Each row is followed by its class.
[ 20 -39 -92 -39 -34   1  30  19  27 -54  53 -49  18  27  -7  -1  24  -1
  30   5   7 -24 -29 -21 -66 -12  16 -12   5  21  32  -8  16  12   3  -5
   9 -50] -> k_83
[-42  -5  38  41   3  52  46 -17 -26  11   6  68   6 -78   6 -11  -4  -8
  22   4  22 -13 -10 -59 -21   2   6   9   8  -9 -31   8 -27  30  25  25
  -9   0] -> k_7
[  4   6 -63  -4  13 -46 -32 -66   3 -60  10 -53  21  10 -29  33 -15 -18
 -22  17   0   6  12  32 -31 -36   4   0  26  46  29  25  48 -57  24 -49
 -17 -52] -> k_935
[-35 -27 -26 -54 -35 -21  31   0  14  39 -21 -57 -13  39  27  -6  17 -20
  19   5   3  19  21 -48 -41  88   3 -15   4 -15  20  -4  13 -39   4   0
  37 -69] -> k_779
[-15 -25  78  25  16  -8  58 -13  11  40 -14  37 -17  -8   8  10  30 -12
  32   2  48  12 -30 -70 -69  31 -13 -25  -5   2   2   9  -7  37  42  24
  24 -40] -> k_878
[ -7  17 -11  -3   6 -33   2   8 -25 -34 -19   4  35  73  35 -33 -16 -16
 -16 -21  41  56   0  13  -2 -44   9  11  34  73  59 -17  66 -66  86 -41
  17   0] -> k_861
[ 41 -36 -20  -3 -34   5 -14  58 -30  47  41 -23 -20 101 -44   1 -42 -10
 -11 -15 -26 -52  -2  11  10 -29  39  -9   8  -6   7 -17  -2  -9 -57  14
  49 -11] -> k_107
[ 11   8   8  41  25 -37  10 -28  28 -33  25  37  19  13  10  -3  24  28
 -48  42  36  -2   8 -34  -5 -46 -36 -34  -9 -24 -20  15  42  53  37  -4
  -3  12] -> k_7
[-16 -44 -14 -42  62  -6  61  -2 -15  21  -3 -10   8  58  15 -58  42   3
 -10  -8  49 -35 -51   6 -32 -47  11  12  40  18  13   9  24  18  57  10
 -32 -20] -> k_861
[ 18 -49 -22  -6 -99 -41  19  23   0 -31  -8  11  19  77  10  13 -41 -46
 -24  -4 -16  48  13  34 -10  49  25   0  13  30  36 -49   2 -56 -20 -33
  26 -18] -> k_861
[ 35  12  44   9  92  25  -9  12   7  19  16  35 -12 -21  21 -16  37  20
 -10 -25  29 -29 -21   3 -43 -85 -10   0 -25  16  29  43  50  16   3  26
 -58 -13] -> k_107
[-44   6   1  -5  59  11 -17 -17   4   0 -19 -18  17 -13 -23   0   0 -40
  17 -63  23  52  -4  30 -24 -26   9  14   4  57  13 -26  29 -21  10  16
  -2 -68] -> k_107
[  8 -55 -16 -35  57  19  45  47  -4   3 -18  46  18 -42 -30 -39   0   9
 -10  19 -15 -41 -63 -55 -49 -62  23 -33 -20 -30  15  26 -14  28  27  -6
  33 -13] -> k_935
[-51   9  36  20   5 -20  13 -24  -7  91 -32 -24 -64  54 -36 -26   0  -5
 -15 -30  45  52  -8 -61 -24  11 -30 -30 -51  10 -46   3  28   1  21   6
  30 -45] -> k_515
[ 49 -21 -34 -38 -36 -24 -10  22  50 -97  14 -37   2 -15 -11  37 -17   6
  12  23  -6 -12   1  51  -6  -8  18  29  18  11  78  -3  48  -8  54 -39
  29  15] -> k_935
[ 74 -41 -67  34 -50 -20 -47  21  19 -27  49 -48 -40  67 -58  14 -26 -36
  31  -1  -6  10 -47  17 -52 -31  -9   9 -24  13  68 -35 -14 -27   8 -47
  41   6] -> k_515
[ -9 -61   4  15 -17   6   9 -16  10  50  -2 -17 -49  26  21 -19  -8 -17
  -5 -66  19 -37 -28  -2   0 -48 -13   4  12  54 -30  -2  47  -8   7  -5
  22  10] -> k_935
[  7  23 -16 -16  32 -22 -47  15  69 -10 -19  -6 -50  58 -19  15   2  14
 -20  14   3 -10  35 -33   0 -38 -26 -10 -47 -24 -41 -17   8  19  11 -15
  19 -36] -> k_878
[-50 -48  66  38  17   6  52  -7 -36  55 -21  56  -4  67  44 -29  10  41
  -2  34  44  20 -18 -13  -3  55   0 -26   2  13  34  28  43  72  15  34
   2  21] -> k_515
[ 69  32   0 -52  23  17  -9  61  18 -11  41 -10 -34  19 -24 -14 -12  27
 -18 -15  46 -51  -3  52 -33 -59  -4  27  24  12 -12  32 -14  16 -25  13
   0   1] -> k_935
[-42   7 -17  -1 -33  15  15   4 -43  -1   6 -52  15  29  35 -27  -3  16
 -22  15 -17 -10  15 -28   7   2   0  -7   6  27   0  26  23  24 -12  19
 -41  24] -> k_83
[  1 -23 -11   7 -25  22  31  27  15 -50  56  10  17  -2 -34  22 -10  13
   8   7  25 -45  -7 -35 -63 -25  29   3 -23   0  11   1  -3  39 -18  27
 -26 -43] -> k_107
[ 23 -25   8  40  24 -11 -18 -32   2  46  17   5 -73  33  24 -14  23   2
  24 -24  19  -8 -30 -55 -27 -20 -10  -2   0   8  19  31  37  16  35   2
  12   0] -> k_83
[ 22 -17 -37  28 -50   5 -28  -8 -12  14  16 -35 -50  33  44 -58  14 -14
  24   8 -19   4  22 -41 -26   3  -3 -27  -4  -2  60  14  21 -61  -6  -4
  10  13] -> k_779
[ -3 -27 -29  27  49  -6 -19  -3   8  35  18  12 -68  31  15 -13  23 -22
   4 -37  43  31   0   4 -40  26 -10  30  19  25  21 -25  -4  10  19  19
   2 -10] -> k_861
[-19 -38 -67  44  68  -5 -63  51   7 -11 -15  23 -20  56 -59  33 -70 -21
 -10 -43  37  18 -27  16 -11   3 -13  10  14  -2  75   8  28  -7  29 -28
  75  35] -> k_515
[-14 -28  28  13  19 -12  26  -6  17  31  39 -19 -21  50   2   6  21 -12
  20 -58  50   6 -22 -41 -51 -15  -4  27 -19  44  -1 -13   3  -3  21  32
 -16 -54] -> k_861
[  2  -2  55 -17 -11 -11   3 -54  28   0   9 -53 -20   9  17 -11  15  -4
  24 -17  24   9 -14 -16 -12  14 -25  27 -17   2 -27  15  -2   7  -6  17
 -47 -25] -> k_7
[ 17 -21  37  33  31  27  -5  13  23  -2 -18  29   9 -19   9   7  21   1
 -28  16   5  28   5  -4 -26  38 -64   0 -29  -5  21   9 -12  60 -44 -10
  -2 -12] -> k_779
[ 17  25 -48   3 -40 -11 -28  36   6  61   3   4 -46 -23  -6  38 -10 -54
 -25   1 -40 -27  45  18  -8 -15  11  22  39  -2   0 -30   4 -46  24  -4
  39  -3] -> k_878
[-27  -7  55  56 -45   2  23 -32 -15  36   5  22 -49  41  47  -1  20 -24
  44  -9  51 -25  35 -20 -12  -1  12   0  11  23   3 -25  51  -8  32  21
  15 -10] -> k_107
[  6 -15 -40   5  -9  11  -3   0   6  -6   4  -3 -10 -38  -5  -1 -15  -3
 -12 -13 -40   1 -12 -30   3 -12  -2 -33  22 -20  -8   9 -23 -33  15 -26
  15  17] -> k_779
[ 39   0  25 -35  33 -44   7  34  18  26  -9 -18 -47  12   4 -12  31   1
 -21  21   7  59  11  -7 -73  72  -1 -44 -13 -13  69  39  14  -5  23  28
  -5 -27] -> k_878
[ -69  -20 -104   40    6   -1  -47   16    9  -27  -12  -17  -10  -38
  -26   53  -42  -40  -25  -22  -17    6   32  -21  -12    6   33   21
   50   14   55  -30   66   -3   46    1   40   20] -> k_107
[ -9 -10 -44  -1 -27 -17  -2 -19  24 -23   8  84 -17   8  -4 -10 -33  -9
 -11  -7  18  29  -4  13 -21  15  26   2   1 -24 -35  -4 -29  30 -46  15
   1 -38] -> k_83
[-19   3   5   1 -78 -34  14  19  23  -9   2 -53 -31   6 -35 -18  -1  22
 -32  33  -8  14   6  -5  57  20 -32 -36   9 -49 -41 -11 -30  44  36   5
  36  88] -> k_515
[-11  17  17 -33  71  31  24  28 -34  62 -29   2  -1  22  10 -47   8  11
  -9  12  29 -20 -20 -56 -45 -27  15  12  20  -5  18  30  51  29  23  28
  13 -22] -> k_7
[ 59  -5 -27  13  19 -31 -45 -10  58 -55  34  20 -52  -7   1  -8  41  11
 -22  12  27  13  20  35 -25  12 -37   0   8 -18  40  47  13  33   8   1
 -27  13] -> k_83
[-19 -29  58  16  44   9  23 -19 -35  45  -3 -21 -29  38   9  -2 -10 -18
  67 -17  50  -8 -51 -21 -56   2  19  37  26  33  25  -3  -9  42  25  35
  26 -13] -> k_935
[-14   0  18  20 -68 -49 -22 -38  -5   4 -12  11 -72  67  30 -65  -9  -1
 -19  48  18  -1  64 -27  12  15 -12 -29 -53 -38 -22  28   3 -30 -21  -4
  -7   5] -> k_935
[  3   8  -6  26 -42   8 -22 -52 -12  42  18 -52 -22  55   4 -35  27 -31
  52  -5  11   4  25 -31 -23 -20  -1  17  28  38  25  -7  24 -50  -1   2
  41 -66] -> k_779
[ -1   5  24  49  37  -4 -12  12  -7 -43   9   2   4  16 -36  49 -32 -19
 -12 -31  -3   8  10   0 -22 -74  18 -16 -32  43  23 -12  30 -30  65 -27
 -31 -19] -> k_107
[  3 -46  30   8  24   0  20 -14  26  48  22 -17 -90  19  -2 -35  18   7
  32 -73  32  11 -76 -82 -18 -38  -6  18  -1  19 -55 -30 -42  26  78   9
   6  12] -> k_861
[ 15   6  28  11   3  -8 -45 -15   5  58   1 -35 -41   6  18 -10  57 -34
  30  -1  -8  35  48  -1 -28   3  15  42   4  60  90 -11  82 -42  52  15
  15 -71] -> k_107
[ 22  -4 -51 -36 -46  29  35  36  -4 -14  22 -32   6 -34 -65  21 -37 -11
 -10  -2 -33 -26 -12 -62 -50 -15  40 -18  -7 -13  -3   4  14 -34  -3 -16
  27 -49] -> k_7
[-39  -8 -41  21  -4  22   3  -4 -15  41  14  35 -32  11  37  21 -34  -5
  -7 -30  18 -29  28  -9   2   0   8  31   1  13 -12  -5  26 -33  35 -25
  -6 -25] -> k_779
[  7 -38 -29  49 -47  20 -17  15   0   6  37 -54 -10  54 -25  43 -16 -23
  26 -64   4  21  13 -19  -9  -7   5  30  -7 111  76 -25 114 -19  42 -30
  80 -57] -> k_83
[ -4 -59  -1  -4  16  11  43  29 -16 -14  -6 -22  21   2 -24 -44  14  -2
 -32 -11 -19  15 -45 -54 -31  -1 -16 -57 -12   1   5  17 -38   3 -21   7
 -14  16] -> k_861
[-29  39  -9  45 -19  25 -13 -56 -21 -10   7 -24 -48  -7  13 -33  21 -40
  56  -2   7 -13  19  15  -1 -81  15   2   9  15 -51 -69 -22 -14  23  10
 -29   6] -> k_107
[  1  13  34  -2  49   9   7  48  25  13   0 -38  -9  13 -40  10  28  -5
  18 -45  32  16  14  -4 -22 -23  -3 -33 -24   9  36 -20  67  17   1  42
  67 -37] -> k_107
[-39 -20 -16 -41 -17 -32  28  14   2  21 -15  13 -32   2  18 -22 -24 -22
 -15  17  26   8  -7 -40 -77  27  19  29 -41 -11  -9   1 -24   5  26   3
 -25 -44] -> k_935
[  3   2  10   6 -49  35 -12  59 -23  49  -5 -56 -43  -2 -11  46 -64 -13
 -13 -37 -53 -47   7  12  58 -31   6  32  31  26 -42 -43  -4   6  -1 -11
  65  75] -> k_935
[ -2 -27  -9 -23  14 -15  28  -7  36 -10 -12  55 -10 -10  13  30  -8   4
   9  14  57 -33 -21 -61 -95  18  10   5   1 -14  16  39  35  11  -4  -6
  27 -58] -> k_935
[ -1 -21 -15  24 -51  39 -17  21 -34  49  19 -67 -53  36 -18  21 -26 -32
  16 -28 -67 -32  -2 -39 -14 -18  28  26  23  44 -18 -23 -33   4 -13  14
  -7   8] -> k_83
[-29   7   3 -16 -52  33  55  31 -30  43  -5 -48  18 -58 -34  24 -37 -27
 -18 -44 -38 -37 -13  35  34 -80  33  26  34  49 -42 -49  35   3  34   3
  48  17] -> k_935
[ 16  24 -11  26  47  44 -24 -18 -26  58  44 -61 -29  -4 -22  -7  40  43
  15  20   5 -22  12 -61 -12   0 -24 -16  -1  23  40  52  63  25 -29  30
  37 -37] -> k_878
[   8  -32 -109   39    6  -34  -18  -24   27  -72    9  -28   32   22
  -20   17    1  -48  -11   16   21    8   -5   34  -57  -26  -16   -3
   23   -2   88  -24   58   -5   23  -39   31  -18] -> k_779
[ 26 -11 -18   9  24  34 -20  25 -31  15   6 -41 -23  40  21  -9  25   3
 -11   6 -16 -10  18 -19  -6   6 -30   3  -3  43  38   1  18 -28 -12 -30
  -7   5] -> k_861
[ 10  65 -27  45 -42  -5 -21 -45 -26  -8   7  17 -33 -10  49 -54  29 -10
  -8  35  14  12  22 -51 -18 -53 -43 -29  -2   5 -49   6  -7 -16   8 -32
 -19  24] -> k_83
[-33 -32 -26  13   5  23  23  34 -43  20  14  23 -13  17  52 -52 -24  21
 -12 -16  21   1  -4 -41 -17  38   7 -36  16  -8  37  46   1 -13   7  18
  -5  43] -> k_779
[-30   5 -43  40  -7 -13 -12 -34   6 -36   6  25 -32  15  35   6  18  -1
   7  23  17  -4  54 -21  11  16   0 -14  30  -9   7 -15  18 -31  24  -5
   6  19] -> k_861
[ 13 -36 -60  40   1   3 -30  11 -11 -37  41 -46  -3  61   7 -13  13   2
  23  -1 -14 -33  -2 -17  16 -28 -13 -43  45  16  43  17  13  -1   6   0
  38  55] -> k_83
[-32 -52 -37   2  -1  65  50  33 -29  14  21 -51 -48  -8 -65 -23  12  -3
  35   5  14 -31 -33 -49 -77  25   7 -19 -29   9  15   8 -40  18  21   7
 -18 -24] -> k_515
[ -7 -16 -91 -39  12  12  30  39  -8  13  58 -36   6 -40 -68  -1   1   6
  -9   3  -6 -25  -7 -39 -29  13  15 -14  37 -30   0  19 -51 -14  51  -8
  42 -46] -> k_779
[-34 -19 -26  46   3 -21  -5 -40 -28  14  19 -33 -13 -28  34 -11  43 -51
  30  17  21  29  -1 -49 -65  43 -32 -18  -8   6  31 -12 -16 -21  24  -2
 -12 -11] -> k_107
[-12 -33   0  -5 -22 -19  32 -60  21  42  29  31 -40  36  18 -39  21  18
   3 -47  37 -21 -46 -98 -39 -35   5 -41  40  22 -93  51 -15  -5   9  16
 -10 -48] -> k_83
[-16  46 -70  22 -26 -20   1   4 -47  28   5  12  28   9  48 -12   1   3
 -82  83 -18 -27  56 -44  -7 -38  10 -10  52  -2  17  12  92  -4  42 -10
   4  31] -> k_7
